Small tables with named rows and columns. After each table, cells are looked up by row and column.

til =
fields: guvazap, sagade, ded, gukuli, gidavir, repekil
losa: [129, 146, 197, 147, 159, 151]
bef: [61, 173, 114, 95, 164, 125]
motek: [143, 77, 206, 171, 90, 192]
sopeg: [104, 181, 117, 120, 177, 107]
fegef: [154, 140, 149, 154, 103, 175]
dugi: [178, 142, 154, 165, 93, 170]
pag: [97, 172, 84, 103, 156, 134]
tuguked: [189, 55, 224, 188, 95, 196]
taz: [97, 225, 86, 91, 219, 84]
vevon: [122, 153, 136, 133, 120, 174]

vevon, gukuli: 133
tuguked, guvazap: 189
dugi, sagade: 142
taz, ded: 86
tuguked, gukuli: 188
fegef, repekil: 175
tuguked, sagade: 55
taz, sagade: 225
bef, gukuli: 95
pag, gukuli: 103
fegef, sagade: 140
tuguked, gidavir: 95
tuguked, ded: 224
motek, ded: 206
dugi, ded: 154

zuz =
|  | zonapev | tison | ser | bivaga | kenaf | fofiv |
|---|---|---|---|---|---|---|
| dakeb | 642 | 46 | 201 | 22 | 20 | -466 |
| ril | -220 | 90 | -117 | -268 | 578 | -61 |
| lodasik | -177 | 363 | 918 | -182 | -816 | -136 |
| kuvo | 58 | 244 | 441 | 30 | 274 | 47 |
| tegug | 460 | -131 | -358 | -303 | 162 | 613 |
| vin | -156 | -407 | -142 | -246 | -631 | -463 |
| ranup | -320 | 438 | -44 | -148 | -6 | -549 |

lodasik, fofiv => -136
lodasik, ser => 918
ril, tison => 90
vin, tison => -407
lodasik, zonapev => -177
ranup, ser => -44
dakeb, zonapev => 642
dakeb, fofiv => -466
tegug, fofiv => 613
tegug, zonapev => 460
vin, kenaf => -631
ranup, tison => 438
kuvo, zonapev => 58
lodasik, bivaga => -182
lodasik, kenaf => -816
vin, bivaga => -246
dakeb, tison => 46
vin, fofiv => -463
ril, bivaga => -268

kivak:
	bepopi	tebuge	nid	kora	kizaf	retov	pokid	zikef	gatedo
pav	461	344	317	756	283	313	638	347	553
sisiz	353	309	302	838	204	359	544	297	548
tisef	396	229	616	551	406	518	289	605	187
tafo	495	575	856	654	164	583	353	560	558
nobul	362	272	608	580	394	577	301	576	232
reg	267	178	536	587	346	662	273	509	241
bibige	382	464	569	589	271	362	406	446	513
totoz	328	312	500	684	286	375	517	376	351
bupo	418	308	541	485	497	524	419	465	436
vas	281	333	465	685	323	538	427	394	293
kizira	231	378	422	826	229	483	524	217	541
vemo	872	281	494	212	599	240	559	936	518
zop	403	544	561	415	426	638	540	602	493
firima	344	749	619	309	539	773	609	472	526

vas, gatedo => 293
pav, kora => 756
kizira, nid => 422
tisef, tebuge => 229
reg, gatedo => 241
reg, kizaf => 346
totoz, retov => 375
zop, nid => 561
nobul, kora => 580
totoz, pokid => 517
pav, zikef => 347
nobul, pokid => 301
tisef, pokid => 289
kizira, tebuge => 378

vok =
,giv,ruroto,zurur,kib,folotug,kulagik,telop,fogeti,figapa,demuf
kadasef,55185,68432,30200,40066,56687,42921,60630,42639,31504,57229
sopupaz,65912,61138,56360,65210,71883,31622,33473,65339,45869,39250
zug,50238,48825,64123,57140,67357,43430,37203,66987,47376,46869
vopugom,38929,55655,36662,43703,46657,47389,64526,33968,39707,51690
kun,52018,51272,61799,58568,62162,38925,36533,60179,48633,43182
gilipe,46572,53557,60001,63326,71222,30093,42661,61688,46317,37711
nadizip,31982,35426,68081,46844,60307,57391,47871,60946,45667,54481
fonikal,41381,36403,49712,43847,28212,69153,50100,30599,62229,50188
rebo,42026,82112,12027,27943,55975,25984,72855,27196,19848,60206
samonez,36949,35588,61136,47180,46945,57590,48116,46317,57966,52157

What is the figapa of rebo in vok?
19848
What is the telop of kun in vok?
36533
What is the figapa of vopugom in vok?
39707
What is the folotug of nadizip in vok?
60307
What is the folotug of rebo in vok?
55975
What is the giv of samonez in vok?
36949
What is the giv of sopupaz in vok?
65912
What is the ruroto of kun in vok?
51272
What is the telop of sopupaz in vok?
33473
What is the zurur of nadizip in vok?
68081
What is the telop of gilipe in vok?
42661
What is the folotug of samonez in vok?
46945
What is the zurur of kadasef in vok?
30200
What is the demuf of sopupaz in vok?
39250
What is the kulagik of samonez in vok?
57590
What is the kulagik of gilipe in vok?
30093
What is the kib of sopupaz in vok?
65210
What is the kib of samonez in vok?
47180
What is the fogeti of samonez in vok?
46317
What is the ruroto of samonez in vok?
35588

